Below are the code and all the weights of a small trained network. Each question names an input and a class and asks about switching units off, where a switched-off unit gives its printed mean instead of its output.

import numpy as np


def w(rows, s, z=0):
    codes = np.array(rows[::2]) - 128.0
    scale = np.full(codes.shape[1], s)
    scale[-1] = z or s
    return codes * scale


def norm(h):
    return h / np.sqrt((h * h).mean(-1, keepdims=True) + 1e-5)


def f(y):
    return y / 2 * (1 + np.tanh(0.7978845608 * (y + 0.044715 * y**3)))


def log_softmax(a):
    a = a - a.max(-1, keepdims=True)
    return a - np.log(np.exp(a).sum(-1, keepdims=True))


def net(x, mask):
    res = np.array(x, float).reshape(1, 5) / 4 @ E
    u = 0
    for l in range(2):
        y = f(norm(res) @ A[l][:, :-1].T + A[l][:, -1])
        res = res + np.where(mask[u : u + 9], y, B[l][:, -1]) @ B[l][:, :-1]
        u += 9
    return log_softmax(norm(res)[-1] @ U[:, :-1].T + U[:, -1])


A, B = {}, {}
E = w([
[96,109,143,142,64,121,2,153,22,132,127,114],'x0',
[84,40,107,129,102,127,165,75,157,130,121,153],'x1',
[194,187,135,75,117,146,116,76,91,136,100,215],'x2',
[42,179,128,78,96,198,140,111,141,127,159,75],'x3',
[140,128,143,38,140,145,119,61,127,67,191,188],'x4',
],0.013)
A[0] = w([
[32,113,118,67,83,220,199,55,178,107,161,142,138],'L0N1',
[148,137,96,185,168,137,251,132,238,173,74,128,88],'L0N2',
[147,148,125,114,137,174,176,121,178,139,99,164,3],'L0N3',
[221,220,134,48,144,150,182,65,139,130,114,204,87],'L0N4',
[137,166,119,127,123,123,119,120,115,143,107,153,51],'L0N5',
[151,95,113,157,163,111,196,110,168,153,101,127,161],'L0N6',
[206,66,111,150,158,60,166,116,159,125,110,202,116],'L0N7',
[56,83,106,143,100,129,173,120,212,139,136,79,158],'L0N8',
[97,111,136,167,71,120,120,125,71,165,52,142,122],'L0N9',
],0.012,0.0065)
B[0] = w([
[120,126,156,59,146,109,28,80,252,147,61,70,240],'L0N1',
[137,117,128,115,213,52,135,122,75,139,100,104,237],'L0N2',
[145,145,48,93,101,121,88,130,86,184,126,115,157],'L0N3',
[169,119,35,154,61,227,150,199,153,147,155,158,247],'L0N4',
[155,142,134,133,81,105,123,154,176,117,160,135,133],'L0N5',
[107,128,135,142,159,72,112,93,103,137,123,111,199],'L0N6',
[90,108,179,50,159,66,60,94,184,118,69,86,213],'L0N7',
[87,128,144,164,78,160,217,139,82,96,135,167,214],'L0N8',
[202,164,70,125,108,133,187,154,90,105,143,133,182],'L0N9',
],0.013,0.015)
A[1] = w([
[116,125,116,175,134,149,91,123,119,177,144,171,4],'L1N1',
[120,176,212,141,200,122,151,130,121,121,202,127,90],'L1N2',
[151,85,127,139,85,189,76,117,83,120,168,254,33],'L1N3',
[101,115,194,98,179,102,69,37,184,170,133,120,68],'L1N4',
[70,68,155,143,102,122,177,123,112,90,106,115,156],'L1N5',
[131,77,86,47,71,125,104,15,54,106,156,219,149],'L1N6',
[136,145,133,118,189,196,151,191,175,130,184,137,65],'L1N7',
[104,106,63,93,197,171,226,138,151,170,120,142,49],'L1N8',
[44,164,121,145,111,217,214,116,178,158,117,77,39],'L1N9',
],0.012,0.0044)
B[1] = w([
[128,120,125,138,119,141,102,163,142,122,158,116,121],'L1N1',
[106,52,211,180,126,136,152,111,75,53,129,92,135],'L1N2',
[120,79,120,163,76,191,153,155,200,99,161,145,172],'L1N3',
[135,194,212,94,143,123,41,101,132,115,126,159,248],'L1N4',
[102,103,154,126,121,166,182,138,149,98,200,144,181],'L1N5',
[59,70,146,85,117,154,144,33,247,82,120,170,189],'L1N6',
[127,146,148,150,69,182,148,161,130,78,134,70,149],'L1N7',
[171,172,126,141,153,119,9,165,74,124,150,130,168],'L1N8',
[166,138,97,143,77,188,78,96,183,139,167,198,179],'L1N9',
],0.012,0.011)
U = w([
[87,101,152,182,145,90,250,136,41,96,129,125,2],'0',
[123,138,104,132,28,242,153,149,173,109,154,159,225],'1',
[82,124,191,62,168,101,65,47,185,115,86,128,217],'2',
[176,186,85,144,121,122,108,192,55,153,120,108,19],'3',
],0.016,0.0041)

Each question gives the input, the list of numbers given to net, and the class t.
The units are the neurons (one row each of A and B). Each row of codes is followed by its name. A weight is (code - 128) times the scale printed after its matrix; where a second scale follows, it is the last column's (A, B and U).
mask holds one flag per neuron, layer by layer. A switched-off neuron (its flag False) gives its mean, the last column of its row in B, instead of its output. The means were averaged over made-up inputs and are rounded, as every weight is.
A unit's drop is (log p(t) with every unit on - log p(t) with that unit switched off) / (log p(t) with every unit on - log p(t) with every unit switched off).
The circuit of an input: a set's keep is (log p(t) with only the set's units on - log p(t) with every unit switched off) / (log p(t) with every unit on - log p(t) with every unit switched off). Starting from the 12 units with the biggest drops (on a tie, the unit counted first), units are removed one at a time, each time the one whose removal leaves the highest keep (on an exact tie, the one counted first), for as long as the keep stays at least 0.8.
circuit, biggest first: the units of the circuit, biggest drop first
most important unit: the unit with the biggest drop
top k neurons: the k neurons with the biggest drops, biggest first
k most important neurons of layer l: the k neurons of layer l with the biggest drops, biggest first
drop of u: that unit's drop, to one decimal
input [6,-1,-4,-6,3], class 1: top 2 neurons -> [L0N1; L0N2]
input [2,-8,-8,-3,4], class 0: circuit, biggest first -> [L0N1; L0N7; L0N4]
input [-1,3,5,-3,7], class 1: most important neuron of layer 0 -> [L0N4]
input [7,6,1,-4,-5], class 1: 3 most important neurons of layer 0 -> [L0N2; L0N1; L0N6]
input [-3,-8,-3,7,-8], class 0: top 4 neurons -> [L0N4; L0N1; L0N2; L1N2]
input [7,-4,-4,3,-5], class 3: top 2 neurons -> [L0N4; L0N8]
input [-3,-2,8,-7,-7], class 3: top 3 neurons -> [L0N1; L0N4; L1N6]
input [-6,0,1,6,5], class 1: top 3 neurons -> [L0N4; L0N7; L1N9]
input [8,-7,-7,-2,4], class 3: 4 most important neurons of layer 0 -> [L0N1; L0N4; L0N8; L0N7]
input [8,5,-6,-5,-1], class 1: top 4 neurons -> [L0N2; L0N6; L0N7; L1N3]
input [3,1,3,-7,-6], class 3: top 3 neurons -> [L0N9; L0N1; L1N6]
input [3,-2,-3,0,-7], class 3: top 2 neurons -> [L0N9; L0N4]
input [5,1,1,-3,3], class 1: 4 most important neurons of layer 0 -> [L0N1; L0N2; L0N7; L0N6]
input [-4,-4,4,2,6], class 1: most important unit -> L0N4
input [2,-6,-4,-6,-1], class 3: top 2 neurons -> [L0N1; L0N8]
input [2,-1,2,-5,-7], class 3: top 3 neurons -> [L0N1; L0N9; L0N8]
input [-5,2,-8,-6,-5], class 0: 2 most important neurons of layer 0 -> [L0N1; L0N8]
input [2,5,-6,-1,-5], class 0: 2 most important neurons of layer 0 -> [L0N4; L0N1]
input [5,-4,-7,-4,0], class 3: top 2 neurons -> [L0N8; L0N4]
input [4,-8,5,1,-3], class 3: most important unit -> L0N4
input [-1,-6,-4,0,-1], class 0: top 2 neurons -> [L0N1; L0N4]
input [-3,-2,-8,3,-2], class 0: 3 most important neurons of layer 0 -> [L0N4; L0N8; L0N2]
input [6,-4,-8,1,-2], class 0: top 2 neurons -> [L0N4; L0N1]
input [-7,-6,-7,2,2], class 0: 2 most important neurons of layer 1 -> [L1N2; L1N6]
input [6,-1,3,8,-4], class 3: 2 most important neurons of layer 0 -> [L0N8; L0N4]
input [-2,-6,-7,7,-2], class 1: drop of L1N9 -> 0.3
